Below are the code and all the weights of a small trained network. Each question names an input and a target symbol and asks about switching units off, where a switched-off unit gives its printed mean instead of its output.

import numpy as np


def w(rows, s, z=0):
    codes = np.array(rows[::2]) - 128.0
    scale = np.full(codes.shape[1], s)
    scale[-1] = z or s
    return codes * scale


def f(y):
    return np.maximum(y, 0)


def softmax(a):
    e = np.exp(a - a.max(-1, keepdims=True))
    return e / e.sum(-1, keepdims=True)


def log_softmax(a):
    a = a - a.max(-1, keepdims=True)
    return a - np.log(np.exp(a).sum(-1, keepdims=True))


def net(x, mask):
    ids = ['ΓΔΛΣΦΩαβεζηθμξπψ'.index(c) for c in x.split()]
    T = len(ids)
    res = E[ids] + P[:T]
    r = res
    for j in range(3):
        rows = slice(2 * j, 2 * j + 2)
        q, k, v = (r @ M[0][rows].T for M in (Q, K, V))
        z = softmax(np.where(np.tri(T) > 0, q @ k.T / 2**0.5, -1e9)) @ v
        o = O[0][rows]
        res = res + np.where(mask[j], z, o[:, -1]) @ o[:, :-1]
    y = f(res @ A[0][:, :-1].T + A[0][:, -1])
    res = res + np.where(mask[3:19], y, B[0][:, -1]) @ B[0][:, :-1]
    return log_softmax(res[-1] @ U[:, :-1].T + U[:, -1])


Q, K, V, O, A, B = {}, {}, {}, {}, {}, {}
E = w([
[188,154,150],'Γ',
[187,149,138],'Δ',
[120,106,140],'Λ',
[163,119,175],'Σ',
[162,136,125],'Φ',
[85,72,142],'Ω',
[4,215,117],'α',
[144,108,168],'β',
[131,104,160],'ε',
[158,117,181],'ζ',
[198,170,116],'η',
[93,76,175],'θ',
[168,135,141],'μ',
[52,57,105],'ξ',
[150,155,54],'π',
[184,146,147],'ψ',
],0.017)
P = w([
[194,49,2],'0',
[151,39,80],'1',
[138,62,103],'2',
[131,74,112],'3',
[131,83,127],'4',
[131,94,131],'5',
[133,101,144],'6',
[133,107,151],'7',
[135,114,152],'8',
],0.0061)
Q[0] = w([
[73,43,108],'H0',
[118,62,170],'H0',
[47,196,85],'H1',
[253,102,104],'H1',
[143,152,215],'H2',
[177,218,73],'H2',
],0.018)
K[0] = w([
[23,186,126],'H0',
[82,160,191],'H0',
[143,48,33],'H1',
[91,251,137],'H1',
[120,173,190],'H2',
[82,213,51],'H2',
],0.018)
V[0] = w([
[120,94,155],'H0',
[103,251,163],'H0',
[218,170,169],'H1',
[141,134,132],'H1',
[187,59,103],'H2',
[172,105,206],'H2',
],0.012)
O[0] = w([
[104,135,58,161],'H0',
[173,215,224,1],'H0',
[57,66,3,105],'H1',
[121,123,116,125],'H1',
[118,226,161,209],'H2',
[190,196,76,166],'H2',
],0.0077,0.0069)
A[0] = w([
[187,148,118,91],'N0',
[164,38,53,49],'N1',
[100,111,64,125],'N2',
[115,91,76,1],'N3',
[112,153,134,230],'N4',
[30,254,104,85],'N5',
[215,156,104,98],'N6',
[38,142,70,50],'N7',
[56,126,123,198],'N8',
[65,115,146,125],'N9',
[85,116,115,232],'N10',
[182,218,143,146],'N11',
[202,157,127,43],'N12',
[115,241,76,115],'N13',
[108,106,168,114],'N14',
[140,109,61,244],'N15',
],0.0086,0.0043)
B[0] = w([
[152,161,65,137],'N0',
[203,10,215,215],'N1',
[112,98,167,207],'N2',
[228,69,223,150],'N3',
[77,113,111,172],'N4',
[214,191,214,141],'N5',
[153,200,68,147],'N6',
[208,116,209,168],'N7',
[128,184,55,194],'N8',
[140,173,96,156],'N9',
[71,162,43,213],'N10',
[83,57,126,159],'N11',
[155,148,28,138],'N12',
[99,123,194,145],'N13',
[103,151,97,143],'N14',
[2,83,77,254],'N15',
],0.017,0.0076)
U = w([
[179,103,188,85],'Γ',
[171,102,165,9],'Δ',
[145,159,134,131],'Λ',
[227,148,34,37],'Σ',
[165,124,135,30],'Φ',
[84,137,207,5],'Ω',
[22,251,196,86],'α',
[193,144,72,28],'β',
[6,224,13,188],'ε',
[208,161,28,61],'ζ',
[214,111,115,57],'η',
[101,141,211,106],'θ',
[167,134,122,38],'μ',
[58,136,253,7],'ξ',
[82,22,79,225],'π',
[201,111,135,65],'ψ',
],0.0053,0.003)

Each question gives the input, a string of symbols that net reads in full, and the target symbol t.
The units are the heads (2 rows each of Q, K, V and O) and the neurons (one row each of A and B). Each row of codes is followed by its name. A weight is (code - 128) times the scale printed after its matrix; where a second scale follows, it is the last column's (O, A, B and U).
mask holds one flag per unit, heads first, then neurons. A switched-off unit (its flag False) gives its mean, the last column of its rows in O or B, instead of its output. The means were averaged over made-up inputs and are rounded, as every weight is.
A unit's drop is (log p(t) with every unit on - log p(t) with that unit switched off) / (log p(t) with every unit on - log p(t) with every unit switched off).
The circuit of an input: a set's keep is (log p(t) with only the set's units on - log p(t) with every unit switched off) / (log p(t) with every unit on - log p(t) with every unit switched off). Starting from the 12 units with the biggest drops (on a tie, the unit counted first), units are removed one at a time, each time the one whose removal leaves the highest keep (on an exact tie, the one counted first), for as long as the keep stays at least 0.8.
units of the circuit, in order: the units of the circuit, biggest drop first
most important unit: the unit with the biggest drop
top k neurons: the k neurons with the biggest drops, biggest first
heads that matter: for each layer, one digit per head in row order, 1 if its drop is at least 0.15 and else 0, layers parted by /
drop of u: that unit's drop, to one decimal
input Ω β ψ Δ Ω ζ β θ Δ, target ε: top neuron -> (N6)
input Ω Γ Γ ξ Δ ψ, target ε: heads that matter -> 101
input ε θ ξ Λ θ Γ, target π: units of the circuit, in order -> (H1, N15, N1)
input β ξ ξ θ Σ ξ, target ε: heads that matter -> 110
input Γ Ω Ω μ ε θ Ω ξ Ω, target ε: heads that matter -> 010
input Δ ζ θ π Γ Σ θ β β, target ε: heads that matter -> 100
input ψ ψ Ω θ ε β θ ε ψ, target ε: heads that matter -> 100
input ε μ Λ ε μ Ω Λ μ, target ε: heads that matter -> 000
input ψ Λ β π Λ, target ε: heads that matter -> 001
input θ Δ Φ μ π ε ξ ξ, target ε: top 4 neurons -> (N8, N10, N1, N9)
input θ ε Ω ξ θ η, target π: units of the circuit, in order -> (H1, N1)
input Γ ε Δ ζ θ Ω θ Λ Λ, target ε: heads that matter -> 000
input ψ ξ θ ε ζ Ω θ, target ε: heads that matter -> 010
input ε θ Ω Ω ξ η, target π: most important unit -> H1
input η θ Ω ζ Δ Ω θ, target ε: drop of N3 -> 0.1
input ε Γ μ θ η Φ ξ β Γ, target ε: drop of H0 -> 1.4
input θ μ Δ Ω θ ε ε ε, target ε: drop of N1 -> 0.5
